Below is a small trained network, with its code and all its weights. Each question gives an input and a target symbol and asks what happens when units are switched off, that is, made to give their printed mean instead of their output.

import numpy as np


def w(rows, s, z=0):
    codes = np.array(rows[::2]) - 128.0
    scale = np.full(codes.shape[1], s)
    scale[-1] = z or s
    return codes * scale


def norm(h):
    return h / np.sqrt((h * h).mean(-1, keepdims=True) + 1e-5)


def f(y):
    return y / 2 * (1 + np.tanh(0.7978845608 * (y + 0.044715 * y**3)))


def softmax(a):
    e = np.exp(a - a.max(-1, keepdims=True))
    return e / e.sum(-1, keepdims=True)


def log_softmax(a):
    a = a - a.max(-1, keepdims=True)
    return a - np.log(np.exp(a).sum(-1, keepdims=True))


def net(x, mask):
    ids = ['ΘΦΨΩαβγδεζηλμπτ'.index(c) for c in x.split()]
    T = len(ids)
    res = E[ids] + P[:T]
    u = 0
    for l in range(3):
        r = norm(res)
        for j in range(2):
            rows = slice(2 * j, 2 * j + 2)
            q, k, v = (r @ M[l][rows].T for M in (Q, K, V))
            z = softmax(np.where(np.tri(T) > 0, q @ k.T / 2**0.5, -1e9)) @ v
            o = O[l][rows]
            res = res + np.where(mask[u + j], z, o[:, -1]) @ o[:, :-1]
        u += 2
        y = f(norm(res) @ A[l][:, :-1].T + A[l][:, -1])
        res = res + np.where(mask[u : u + 4], y, B[l][:, -1]) @ B[l][:, :-1]
        u += 4
    return log_softmax(norm(res)[-1] @ U[:, :-1].T + U[:, -1])


Q, K, V, O, A, B = {}, {}, {}, {}, {}, {}
E = w([
[109,121,131,91,118],'Θ',
[177,110,123,162,159],'Φ',
[1,112,131,129,75],'Ψ',
[109,124,153,161,139],'Ω',
[145,145,93,108,120],'α',
[138,111,155,87,125],'β',
[151,134,155,107,108],'γ',
[130,147,152,149,115],'δ',
[143,146,125,135,116],'ε',
[122,104,147,97,129],'ζ',
[119,164,160,108,122],'η',
[115,201,101,117,119],'λ',
[124,149,130,118,112],'μ',
[154,134,159,101,138],'π',
[136,142,168,105,115],'τ',
],0.025)
P = w([
[167,45,125,115,135],'0',
[179,248,247,148,215],'1',
[195,194,254,163,206],'2',
[167,218,132,171,196],'3',
[173,166,195,168,159],'4',
[177,156,176,167,171],'5',
[173,136,177,165,126],'6',
[171,176,159,143,131],'7',
],0.0081)
Q[0] = w([
[13,54,3,215,9],'L0H1',
[206,196,153,2,116],'L0H1',
[120,116,71,176,80],'L0H2',
[247,87,120,45,149],'L0H2',
],0.0073)
K[0] = w([
[121,165,223,143,231],'L0H1',
[134,39,124,174,153],'L0H1',
[74,115,46,166,120],'L0H2',
[252,102,130,93,168],'L0H2',
],0.011)
V[0] = w([
[154,163,151,101,192],'L0H1',
[165,109,61,103,90],'L0H1',
[201,102,130,155,199],'L0H2',
[139,148,175,114,254],'L0H2',
],0.0092)
O[0] = w([
[60,218,104,53,100,167],'L0H1',
[120,62,36,245,80,165],'L0H1',
[178,172,209,149,58,198],'L0H2',
[100,145,84,127,1,253],'L0H2',
],0.0082,0.0077)
A[0] = w([
[215,206,101,225,177,146],'L0N1',
[124,104,32,69,77,252],'L0N2',
[2,107,165,73,237,37],'L0N3',
[205,106,154,195,84,177],'L0N4',
],0.0075,0.0039)
B[0] = w([
[86,86,226,18,67,195],'L0N1',
[178,156,249,155,168,181],'L0N2',
[2,43,142,123,102,131],'L0N3',
[92,213,85,116,144,255],'L0N4',
],0.0077,0.0061)
Q[1] = w([
[163,250,120,84,51],'L1H1',
[153,156,219,102,95],'L1H1',
[86,61,80,153,235],'L1H2',
[184,146,106,68,58],'L1H2',
],0.011)
K[1] = w([
[135,97,58,127,218],'L1H1',
[151,32,114,141,92],'L1H1',
[2,183,112,111,67],'L1H2',
[225,127,96,124,138],'L1H2',
],0.012)
V[1] = w([
[105,65,151,161,126],'L1H1',
[191,180,73,93,214],'L1H1',
[187,114,150,204,158],'L1H2',
[9,89,216,100,160],'L1H2',
],0.011)
O[1] = w([
[124,156,30,168,155,16],'L1H1',
[162,5,202,111,183,154],'L1H1',
[218,217,107,184,222,168],'L1H2',
[124,1,46,9,145,1],'L1H2',
],0.0095,0.0049)
A[1] = w([
[124,189,150,113,138,53],'L1N1',
[127,90,103,185,166,2],'L1N2',
[18,68,129,121,224,90],'L1N3',
[255,140,82,191,63,201],'L1N4',
],0.0083,0.0051)
B[1] = w([
[180,43,139,164,113,158],'L1N1',
[187,131,192,176,132,110],'L1N2',
[73,49,249,136,97,127],'L1N3',
[29,158,98,136,150,254],'L1N4',
],0.013,0.0058)
Q[2] = w([
[69,94,224,139,80],'L2H1',
[251,136,151,22,127],'L2H1',
[183,89,109,47,122],'L2H2',
[209,26,101,135,198],'L2H2',
],0.012)
K[2] = w([
[241,234,134,131,94],'L2H1',
[112,88,184,1,42],'L2H1',
[108,158,113,188,169],'L2H2',
[114,242,229,212,22],'L2H2',
],0.0085)
V[2] = w([
[121,153,209,133,87],'L2H1',
[166,64,196,63,144],'L2H1',
[65,23,177,193,82],'L2H2',
[246,198,174,184,177],'L2H2',
],0.012)
O[2] = w([
[147,96,171,78,143,250],'L2H1',
[71,88,101,84,95,119],'L2H1',
[51,176,199,133,187,107],'L2H2',
[118,4,99,240,167,183],'L2H2',
],0.015,0.011)
A[2] = w([
[108,82,177,68,111,123],'L2N1',
[206,117,89,251,143,254],'L2N2',
[64,115,159,189,186,169],'L2N3',
[65,105,204,87,58,172],'L2N4',
],0.011,0.0043)
B[2] = w([
[81,166,81,117,115,209],'L2N1',
[108,121,99,46,164,251],'L2N2',
[140,135,182,8,91,173],'L2N3',
[110,142,57,201,117,255],'L2N4',
],0.012,0.0098)
U = w([
[4,90,172,68,113,110],'Θ',
[198,169,184,135,163,144],'Φ',
[171,176,105,146,157,100],'Ψ',
[235,178,107,75,80,5],'Ω',
[151,141,112,210,179,187],'α',
[190,172,93,92,84,3],'β',
[107,173,69,71,114,47],'γ',
[147,19,62,105,100,156],'δ',
[145,124,42,146,195,160],'ε',
[106,150,153,56,101,20],'ζ',
[202,108,102,64,60,93],'η',
[90,153,127,108,143,13],'λ',
[67,177,163,217,36,103],'μ',
[85,146,111,57,62,23],'π',
[108,66,231,133,194,177],'τ',
],0.013,0.0047)

Each question gives the input, a string of symbols that net reads in full, and the target symbol t.
The units are the heads (2 rows each of Q, K, V and O) and the neurons (one row each of A and B). Each row of codes is followed by its name. A weight is (code - 128) times the scale printed after its matrix; where a second scale follows, it is the last column's (O, A, B and U).
mask holds one flag per unit, layer by layer, with each layer's heads first. A switched-off unit (its flag False) gives its mean, the last column of its rows in O or B, instead of its output. The means were averaged over made-up inputs and are rounded, as every weight is.
A unit's drop is (log p(t) with every unit on - log p(t) with that unit switched off) / (log p(t) with every unit on - log p(t) with every unit switched off).
The circuit of an input: a set's keep is (log p(t) with only the set's units on - log p(t) with every unit switched off) / (log p(t) with every unit on - log p(t) with every unit switched off). Starting from the 12 units with the biggest drops (on a tie, the unit counted first), units are removed one at a time, each time the one whose removal leaves the highest keep (on an exact tie, the one counted first), for as long as the keep stays at least 0.8.
circuit, biggest first: the units of the circuit, biggest drop first
unit that matters most: the unit with the biggest drop
k most important neurons: the k neurons with the biggest drops, biggest first
k most important neurons of layer l: the k neurons of layer l with the biggest drops, biggest first
which heads matter: for each layer, one digit per head in row order, 1 if its drop is at least 0.15 and else 0, layers parted by /
input δ μ λ λ, target δ: circuit, biggest first	[L0H2 L2H2 L1N4 L1H2]
input Φ α ε λ τ Φ, target Φ: which heads matter	00 / 11 / 10
input δ γ α α δ α π, target δ: circuit, biggest first	[L2H2]
input Φ π Φ Θ γ, target Φ: circuit, biggest first	[L2N4 L1H2]
input β π π γ α, target Ω: 2 most important neurons	[L1N4 L0N2]
input μ π π γ Θ δ, target ε: circuit, biggest first	[L0H1 L1H2 L2N2]
input α γ π γ π δ, target α: circuit, biggest first	[L0H1 L1H2 L2H2]
input Ψ π τ γ γ Ω, target δ: circuit, biggest first	[L1H2 L0H2]
input π π δ Φ ζ π γ, target μ: which heads matter	11 / 01 / 00
input π π γ π λ π Φ, target μ: circuit, biggest first	[L0N1 L2N2 L2N4]
input γ τ γ Φ, target τ: 2 most important neurons	[L0N1 L0N4]
input δ μ δ π μ β γ, target δ: circuit, biggest first	[L2H2 L0H2 L1H2]
input γ π α α Θ μ γ, target τ: which heads matter	01 / 01 / 01
input π Φ β λ π Φ, target μ: unit that matters most	L1H2
input π λ η, target μ: which heads matter	10 / 01 / 00
input γ λ η π π γ λ α, target τ: 2 most important neurons of layer 0	[L0N1 L0N4]
input λ Φ π γ γ π λ γ, target Θ: which heads matter	01 / 11 / 11
input Ω Θ Ω π λ γ Φ π, target η: which heads matter	11 / 11 / 01
input π λ λ, target μ: which heads matter	10 / 11 / 00
input π η π Φ π β, target μ: circuit, biggest first	[L2N2]
